Below is a small trained network, with its code and all its weights. Each question gives an input and a class and asks what happens when units are switched off, that is, made to give their printed mean instead of their output.

import numpy as np


def w(rows, s, z=0):
    codes = np.array(rows[::2]) - 128.0
    scale = np.full(codes.shape[1], s)
    scale[-1] = z or s
    return codes * scale


def f(y):
    return y / 2 * (1 + np.tanh(0.7978845608 * (y + 0.044715 * y**3)))


def log_softmax(a):
    a = a - a.max(-1, keepdims=True)
    return a - np.log(np.exp(a).sum(-1, keepdims=True))


def net(x, mask):
    res = np.array(x, float).reshape(1, 6) / 4 @ E
    y = f(res @ A[0][:, :-1].T + A[0][:, -1])
    res = res + np.where(mask, y, B[0][:, -1]) @ B[0][:, :-1]
    return log_softmax(res[-1] @ U[:, :-1].T + U[:, -1])


A, B = {}, {}
E = w([
[208,97,126,177,206,205,115,110],'x0',
[140,129,120,124,134,114,131,127],'x1',
[128,131,138,142,131,127,116,150],'x2',
[106,128,208,136,145,76,69,43],'x3',
[151,131,117,122,134,105,132,126],'x4',
[114,123,218,111,185,102,246,146],'x5',
],0.013)
A[0] = w([
[169,127,80,126,100,179,197,209,44],'neuron 1',
[79,145,151,116,17,26,154,156,50],'neuron 2',
[197,144,161,141,154,177,109,117,60],'neuron 3',
[145,125,198,118,158,111,191,144,124],'neuron 4',
[136,138,159,143,119,133,152,144,103],'neuron 5',
[144,165,130,122,113,155,139,136,58],'neuron 6',
[117,150,100,161,135,118,123,119,95],'neuron 7',
[210,104,145,159,202,192,121,94,66],'neuron 8',
[132,129,134,105,142,131,107,144,96],'neuron 9',
[144,140,150,156,104,132,168,115,114],'neuron 10',
[151,121,147,107,110,134,122,138,118],'neuron 11',
[151,138,141,153,179,153,139,113,100],'neuron 12',
[168,135,73,135,68,144,3,107,131],'neuron 13',
[135,140,137,136,116,131,132,125,92],'neuron 14',
[133,131,211,119,181,109,226,144,139],'neuron 15',
[137,135,156,118,129,129,127,156,123],'neuron 16',
[118,117,90,135,134,126,150,148,68],'neuron 17',
[133,136,97,121,123,136,147,161,83],'neuron 18',
[133,137,171,142,123,161,152,127,92],'neuron 19',
[88,135,127,120,112,140,130,129,113],'neuron 20',
[143,131,231,135,151,75,51,38,3],'neuron 21',
],0.019,0.0051)
B[0] = w([
[23,171,122,188,126,114,146,147,235],'neuron 1',
[120,124,144,9,136,139,104,146,246],'neuron 2',
[120,141,130,62,135,114,126,134,177],'neuron 3',
[189,108,109,145,106,138,152,100,213],'neuron 4',
[143,113,107,132,142,113,135,109,149],'neuron 5',
[126,135,126,144,126,115,122,144,136],'neuron 6',
[155,127,109,124,121,89,137,128,136],'neuron 7',
[109,123,138,17,128,132,115,145,218],'neuron 8',
[132,134,137,126,120,130,129,129,126],'neuron 9',
[140,129,144,169,141,140,73,144,145],'neuron 10',
[70,70,144,146,116,196,103,156,127],'neuron 11',
[155,144,136,82,132,112,119,152,166],'neuron 12',
[243,90,135,184,129,133,125,90,248],'neuron 13',
[134,135,111,108,117,106,148,117,125],'neuron 14',
[218,103,132,190,132,122,98,101,251],'neuron 15',
[145,139,106,115,108,137,145,117,139],'neuron 16',
[78,123,130,143,104,158,117,143,154],'neuron 17',
[83,141,136,148,148,116,156,125,166],'neuron 18',
[135,106,132,127,120,150,127,111,149],'neuron 19',
[151,136,114,103,148,111,143,117,147],'neuron 20',
[3,171,106,196,120,129,165,166,219],'neuron 21',
],0.027,0.026)
U = w([
[200,104,114,212,123,136,75,104,197],'0',
[101,161,148,2,162,127,48,193,174],'1',
[14,214,96,237,127,120,139,191,7],'2',
],0.0062,0.0019)

Each question gives the input, the list of numbers given to net, and the class t.
The units are the neurons (one row each of A and B). Each row of codes is followed by its name. A weight is (code - 128) times the scale printed after its matrix; where a second scale follows, it is the last column's (A, B and U).
mask holds one flag per neuron, in row order. A switched-off neuron (its flag False) gives its mean, the last column of its row in B, instead of its output. The means were averaged over made-up inputs and are rounded, as every weight is.
A unit's drop is (log p(t) with every unit on - log p(t) with that unit switched off) / (log p(t) with every unit on - log p(t) with every unit switched off).
most important unit: the unit with the biggest drop
k most important neurons: the k neurons with the biggest drops, biggest first
drop of u: that unit's drop, to one decimal
input [0,-2,-1,8,-2,2], class 2: most important unit => neuron 21
input [8,-7,8,-2,-5,-7], class 1: 4 most important neurons => neuron 8; neuron 15; neuron 3; neuron 4
input [-7,7,4,-2,6,7], class 0: 3 most important neurons => neuron 15; neuron 4; neuron 8
input [8,3,6,-8,8,-6], class 1: 2 most important neurons => neuron 8; neuron 21
input [5,-1,8,-7,-5,-6], class 2: 4 most important neurons => neuron 1; neuron 15; neuron 2; neuron 4
input [2,0,-7,3,4,-2], class 2: 4 most important neurons => neuron 2; neuron 15; neuron 21; neuron 4
input [-3,-1,3,6,7,-4], class 2: 2 most important neurons => neuron 21; neuron 15
input [4,-3,-1,4,7,-2], class 1: 2 most important neurons => neuron 1; neuron 8
input [-7,7,-2,-7,8,-5], class 1: 2 most important neurons => neuron 2; neuron 21
input [-1,-5,-6,1,-3,0], class 1: 3 most important neurons => neuron 13; neuron 1; neuron 15
input [-3,1,8,7,4,6], class 2: 2 most important neurons => neuron 21; neuron 13
input [-7,-1,-3,-1,-1,7], class 0: drop of neuron 4 => 2.9
input [1,-7,-1,5,1,3], class 2: drop of neuron 13 => 0.4
input [-7,4,-3,4,4,-3], class 1: most important unit => neuron 2
input [8,6,-6,2,-1,-5], class 1: drop of neuron 8 => 1.9
